Here is a tiny trained network, its code and every weight. The questions are about switching its units off for an input and a target symbol, where a switched-off unit gives its printed mean instead of its output.

import numpy as np


def w(rows, s, z=0):
    codes = np.array(rows[::2]) - 128.0
    scale = np.full(codes.shape[1], s)
    scale[-1] = z or s
    return codes * scale


def f(y):
    return y / 2 * (1 + np.tanh(0.7978845608 * (y + 0.044715 * y**3)))


def softmax(a):
    e = np.exp(a - a.max(-1, keepdims=True))
    return e / e.sum(-1, keepdims=True)


def log_softmax(a):
    a = a - a.max(-1, keepdims=True)
    return a - np.log(np.exp(a).sum(-1, keepdims=True))


def net(x, mask):
    ids = ['αβγδεηθλξστψ'.index(c) for c in x.split()]
    T = len(ids)
    res = E[ids] + P[:T]
    r = res
    for j in range(2):
        rows = slice(2 * j, 2 * j + 2)
        q, k, v = (r @ M[0][rows].T for M in (Q, K, V))
        z = softmax(np.where(np.tri(T) > 0, q @ k.T / 2**0.5, -1e9)) @ v
        o = O[0][rows]
        res = res + np.where(mask[j], z, o[:, -1]) @ o[:, :-1]
    y = f(res @ A[0][:, :-1].T + A[0][:, -1])
    res = res + np.where(mask[2:10], y, B[0][:, -1]) @ B[0][:, :-1]
    return log_softmax(res[-1] @ U[:, :-1].T + U[:, -1])


Q, K, V, O, A, B = {}, {}, {}, {}, {}, {}
E = w([
[119,119,179,215,152],'α',
[34,92,251,74,108],'β',
[8,101,169,132,203],'γ',
[44,46,55,105,167],'δ',
[24,21,160,83,42],'ε',
[202,103,89,112,155],'η',
[29,171,64,189,64],'θ',
[146,206,119,38,18],'λ',
[90,60,138,70,210],'ξ',
[212,213,148,134,168],'σ',
[74,39,35,203,75],'τ',
[140,106,64,83,71],'ψ',
],0.013)
P = w([
[185,132,148,88,160],'0',
[34,113,103,65,98],'1',
[206,132,120,88,188],'2',
[44,129,66,72,100],'3',
[192,96,175,109,177],'4',
[59,135,71,84,88],'5',
[214,103,171,107,179],'6',
[61,151,21,75,97],'7',
[213,101,178,107,182],'8',
[75,125,82,100,79],'9',
[218,67,254,136,153],'10',
[69,130,85,105,69],'11',
[213,114,156,100,184],'12',
[123,128,130,130,53],'13',
],0.0072)
Q[0] = w([
[179,75,202,9,242],'head 1',
[36,122,2,124,102],'head 1',
[99,206,23,88,29],'head 2',
[132,103,62,206,162],'head 2',
],0.0067)
K[0] = w([
[163,47,254,189,250],'head 1',
[83,113,93,168,91],'head 1',
[98,223,31,95,59],'head 2',
[134,121,163,201,213],'head 2',
],0.0085)
V[0] = w([
[123,86,60,100,90],'head 1',
[142,255,113,217,89],'head 1',
[227,112,154,158,153],'head 2',
[148,137,41,20,82],'head 2',
],0.008)
O[0] = w([
[82,91,32,163,164,180],'head 1',
[132,71,226,177,129,2],'head 1',
[158,167,1,103,171,56],'head 2',
[116,180,129,100,63,200],'head 2',
],0.0082,0.006)
A[0] = w([
[200,152,97,107,254,83],'neuron 1',
[44,56,71,146,92,151],'neuron 2',
[87,174,194,57,198,81],'neuron 3',
[135,122,161,156,243,5],'neuron 4',
[226,64,124,75,91,95],'neuron 5',
[124,232,138,145,110,204],'neuron 6',
[122,128,183,15,170,140],'neuron 7',
[239,161,96,148,186,80],'neuron 8',
],0.009,0.0027)
B[0] = w([
[60,167,191,157,226,170],'neuron 1',
[174,49,232,138,182,255],'neuron 2',
[30,35,43,140,97,163],'neuron 3',
[2,203,79,170,90,141],'neuron 4',
[181,162,62,130,135,147],'neuron 5',
[46,138,211,180,153,147],'neuron 6',
[77,120,92,101,57,188],'neuron 7',
[169,108,187,29,180,147],'neuron 8',
],0.009,0.0086)
U = w([
[89,156,115,232,108,250],'α',
[2,149,99,184,94,45],'β',
[77,94,82,76,85,53],'γ',
[105,177,252,99,155,47],'δ',
[147,109,164,51,87,175],'ε',
[49,129,88,97,186,88],'η',
[171,107,128,51,205,85],'θ',
[79,213,153,123,60,132],'λ',
[76,217,161,165,175,195],'ξ',
[114,97,181,46,166,36],'σ',
[157,66,108,168,159,71],'τ',
[210,166,68,67,92,254],'ψ',
],0.0087,0.006)

Each question gives the input, a string of symbols that net reads in full, and the target symbol t.
The units are the heads (2 rows each of Q, K, V and O) and the neurons (one row each of A and B). Each row of codes is followed by its name. A weight is (code - 128) times the scale printed after its matrix; where a second scale follows, it is the last column's (O, A, B and U).
mask holds one flag per unit, heads first, then neurons. A switched-off unit (its flag False) gives its mean, the last column of its rows in O or B, instead of its output. The means were averaged over made-up inputs and are rounded, as every weight is.
A unit's drop is (log p(t) with every unit on - log p(t) with that unit switched off) / (log p(t) with every unit on - log p(t) with every unit switched off).
The circuit of an input: a set's keep is (log p(t) with only the set's units on - log p(t) with every unit switched off) / (log p(t) with every unit on - log p(t) with every unit switched off). Starting from all 10 units, units are removed one at a time, each time the one whose removal leaves the highest keep (on an exact tie, the one counted first), for as long as the keep stays at least 0.8.
circuit, biggest first: the units of the circuit, biggest drop first
top k neurons: the k neurons with the biggest drops, biggest first
heads that matter: for each layer, one digit per head in row order, 1 if its drop is at least 0.15 and else 0, layers parted by /
drop when u is switched off: that unit's drop, to one decimal
input α ξ ψ ψ ξ ξ ψ ξ η ψ γ, target β: heads that matter -> 00
input γ ε ψ θ γ ψ α ξ, target γ: top 2 neurons -> [neuron 3; neuron 7]
input δ ψ ε ψ β σ ξ ψ ξ η ψ ξ σ, target δ: circuit, biggest first -> [neuron 8; neuron 1]
input ξ ψ γ δ ψ ψ ε ψ α ψ ψ, target ψ: top 2 neurons -> [neuron 5; neuron 2]
input ξ λ ψ τ α θ γ γ ξ τ η β, target β: heads that matter -> 11
input δ ξ η α ξ η β ε, target σ: heads that matter -> 00
input λ ψ γ β α β ψ θ α ψ α, target ξ: circuit, biggest first -> [head 2; neuron 4; neuron 1]
input ψ ε λ θ σ, target δ: top 2 neurons -> [neuron 8; neuron 6]
input ξ α ψ γ ξ ξ η ψ η ψ ψ ψ η, target θ: circuit, biggest first -> [neuron 8; head 2]
input γ β ξ ξ ψ ε ε σ ψ λ α γ ξ, target η: heads that matter -> 01
input λ ξ α ξ α λ ψ ξ λ, target λ: circuit, biggest first -> [head 2; neuron 6; neuron 2]
input ψ ψ δ β, target β: heads that matter -> 01
input σ δ ψ τ α ψ σ θ, target δ: heads that matter -> 01
input α ψ ψ ξ τ ξ ψ θ ξ ψ η, target θ: circuit, biggest first -> [head 2; neuron 8]
input ψ λ α α α ξ ξ, target η: heads that matter -> 01
input λ ε ε ξ, target γ: heads that matter -> 01
input ξ ξ ψ γ ξ η, target ψ: top 2 neurons -> [neuron 2; neuron 3]
input ε ξ η γ δ ξ ε δ α β λ, target λ: drop when head 2 is switched off -> 0.2
input α ε σ ξ α δ, target θ: drop when neuron 1 is switched off -> 0.0
input ψ θ ε β γ ε σ ψ θ δ ξ η β, target γ: drop when neuron 3 is switched off -> 0.3
